Below are the code and all the weights of a small trained network. Each question names an input and a class and asks about switching units off, where a switched-off unit gives its printed mean instead of its output.

import numpy as np


def w(rows, s, z=0):
    codes = np.array(rows[::2]) - 128.0
    scale = np.full(codes.shape[1], s)
    scale[-1] = z or s
    return codes * scale


def norm(h):
    return h / np.sqrt((h * h).mean(-1, keepdims=True) + 1e-5)


def f(y):
    return np.maximum(y, 0)


def log_softmax(a):
    a = a - a.max(-1, keepdims=True)
    return a - np.log(np.exp(a).sum(-1, keepdims=True))


def net(x, mask):
    res = np.array(x, float).reshape(1, 2) / 4 @ E
    u = 0
    for l in range(4):
        y = f(norm(res) @ A[l][:, :-1].T + A[l][:, -1])
        res = res + np.where(mask[u : u + 10], y, B[l][:, -1]) @ B[l][:, :-1]
        u += 10
    return log_softmax(norm(res)[-1] @ U[:, :-1].T + U[:, -1])


A, B = {}, {}
E = w([
[133,252,43,191,139],'x0',
[180,88,35,14,121],'x1',
],0.0015)
A[0] = w([
[103,62,255,94,138,39],'L0N1',
[149,184,13,82,135,103],'L0N2',
[134,97,37,60,107,32],'L0N3',
[138,79,182,144,116,19],'L0N4',
[95,192,52,132,115,2],'L0N5',
[140,195,144,192,116,103],'L0N6',
[139,120,93,62,107,38],'L0N7',
[136,117,127,68,132,199],'L0N8',
[127,183,171,141,102,117],'L0N9',
[126,185,178,136,97,95],'L0N10',
],0.0048,0.00079)
B[0] = w([
[141,122,119,188,23,249],'L0N1',
[156,87,132,117,20,253],'L0N2',
[150,121,109,132,248,240],'L0N3',
[132,116,116,164,83,179],'L0N4',
[209,169,139,150,106,198],'L0N5',
[2,160,138,54,125,208],'L0N6',
[145,101,129,115,194,199],'L0N7',
[132,94,203,127,160,196],'L0N8',
[169,99,111,164,196,175],'L0N9',
[157,106,117,166,189,173],'L0N10',
],0.0092,0.0035)
A[1] = w([
[105,184,106,90,217,113],'L1N1',
[207,184,61,52,48,117],'L1N2',
[125,136,134,127,139,94],'L1N3',
[59,174,99,159,206,120],'L1N4',
[105,165,116,126,174,50],'L1N5',
[37,140,97,136,192,87],'L1N6',
[39,182,102,92,228,2],'L1N7',
[112,150,202,100,254,144],'L1N8',
[103,119,131,133,225,102],'L1N9',
[67,111,76,121,144,85],'L1N10',
],0.0055,0.00073)
B[1] = w([
[143,54,186,210,135,196],'L1N1',
[84,254,229,141,118,230],'L1N2',
[116,119,139,137,133,135],'L1N3',
[26,108,123,167,194,217],'L1N4',
[89,131,142,129,176,165],'L1N5',
[41,142,145,188,185,207],'L1N6',
[51,200,67,204,233,220],'L1N7',
[24,79,131,96,115,253],'L1N8',
[115,109,63,43,141,221],'L1N9',
[107,160,166,146,154,159],'L1N10',
],0.0073,0.0031)
A[2] = w([
[38,176,106,27,5,63],'L2N1',
[103,143,61,140,139,87],'L2N2',
[117,80,125,185,54,80],'L2N3',
[103,90,93,178,36,102],'L2N4',
[182,204,116,228,125,117],'L2N5',
[151,99,40,202,7,2],'L2N6',
[133,153,31,161,87,108],'L2N7',
[69,66,68,122,248,118],'L2N8',
[117,160,6,194,191,64],'L2N9',
[114,67,91,238,3,60],'L2N10',
],0.005,0.00094)
B[2] = w([
[129,254,119,118,107,158],'L2N1',
[113,144,149,140,151,145],'L2N2',
[157,137,76,180,96,192],'L2N3',
[166,94,111,188,106,192],'L2N4',
[78,25,131,84,98,188],'L2N5',
[201,166,28,158,152,203],'L2N6',
[167,108,151,108,127,145],'L2N7',
[100,59,125,6,68,254],'L2N8',
[72,143,161,168,190,166],'L2N9',
[173,98,87,235,89,235],'L2N10',
],0.0091,0.0044)
A[3] = w([
[120,152,127,143,254,1],'L3N1',
[106,201,125,230,68,155],'L3N2',
[182,153,111,117,177,92],'L3N3',
[120,149,143,168,102,148],'L3N4',
[142,53,207,103,148,80],'L3N5',
[139,124,109,87,34,160],'L3N6',
[234,147,183,183,133,171],'L3N7',
[64,161,51,64,67,76],'L3N8',
[19,142,120,53,109,108],'L3N9',
[90,23,84,137,184,153],'L3N10',
],0.0067,0.00074)
B[3] = w([
[35,86,54,135,160,173],'L3N1',
[77,70,156,33,45,230],'L3N2',
[115,155,188,168,141,136],'L3N3',
[109,106,109,81,94,167],'L3N4',
[217,173,107,86,198,203],'L3N5',
[121,85,116,142,190,202],'L3N6',
[103,209,72,219,204,218],'L3N7',
[176,199,179,173,172,174],'L3N8',
[238,152,94,193,196,240],'L3N9',
[132,99,170,37,2,253],'L3N10',
],0.0096,0.0045)
U = w([
[196,184,105,157,222,145],'0',
[93,87,131,118,70,89],'1',
[108,232,197,74,61,152],'2',
[136,121,143,138,119,14],'3',
[9,117,113,146,192,176],'4',
[174,81,41,243,45,169],'5',
[197,62,132,5,138,165],'6',
[136,119,151,143,119,1],'7',
],0.011,0.0093)

Each question gives the input, the list of numbers given to net, and the class t.
The units are the neurons (one row each of A and B). Each row of codes is followed by its name. A weight is (code - 128) times the scale printed after its matrix; where a second scale follows, it is the last column's (A, B and U).
mask holds one flag per neuron, layer by layer. A switched-off neuron (its flag False) gives its mean, the last column of its row in B, instead of its output. The means were averaged over made-up inputs and are rounded, as every weight is.
A unit's drop is (log p(t) with every unit on - log p(t) with that unit switched off) / (log p(t) with every unit on - log p(t) with every unit switched off).
most important unit: the unit with the biggest drop
k most important neurons: the k neurons with the biggest drops, biggest first
k most important neurons of layer l: the k neurons of layer l with the biggest drops, biggest first
drop of u: that unit's drop, to one decimal
input [5,1], class 2: most important unit => L1N2
input [3,8], class 0: 2 most important neurons => L0N2, L2N8
input [3,3], class 0: 4 most important neurons => L0N3, L0N1, L0N6, L0N2
input [2,7], class 6: 3 most important neurons => L0N7, L0N3, L0N1
input [7,8], class 0: 4 most important neurons of layer 0 => L0N3, L0N2, L0N1, L0N6
input [4,8], class 0: 2 most important neurons => L0N2, L2N8
input [5,7], class 0: 2 most important neurons => L0N3, L0N2
input [5,6], class 0: 4 most important neurons => L0N3, L0N2, L0N1, L2N8
input [0,-1], class 4: 2 most important neurons => L0N6, L0N2
input [-1,-7], class 1: 3 most important neurons of layer 0 => L0N2, L0N1, L0N3
input [7,5], class 2: 2 most important neurons => L1N2, L0N2
input [0,0], class 0: 3 most important neurons => L0N1, L0N2, L0N4
input [7,-2], class 2: 3 most important neurons of layer 0 => L0N3, L0N5, L0N2
input [0,-8], class 4: most important unit => L0N6
input [6,-3], class 4: 2 most important neurons => L0N6, L0N1
input [2,5], class 0: 4 most important neurons => L0N2, L0N5, L0N6, L2N8
input [5,8], class 0: 3 most important neurons => L0N2, L0N3, L2N8
input [3,1], class 2: drop of L1N2 => 0.3
input [7,-4], class 4: drop of L0N6 => 1.5
input [0,5], class 6: most important unit => L0N3
input [8,3], class 2: drop of L1N2 => 0.4
input [0,2], class 6: drop of L3N5 => 0.0
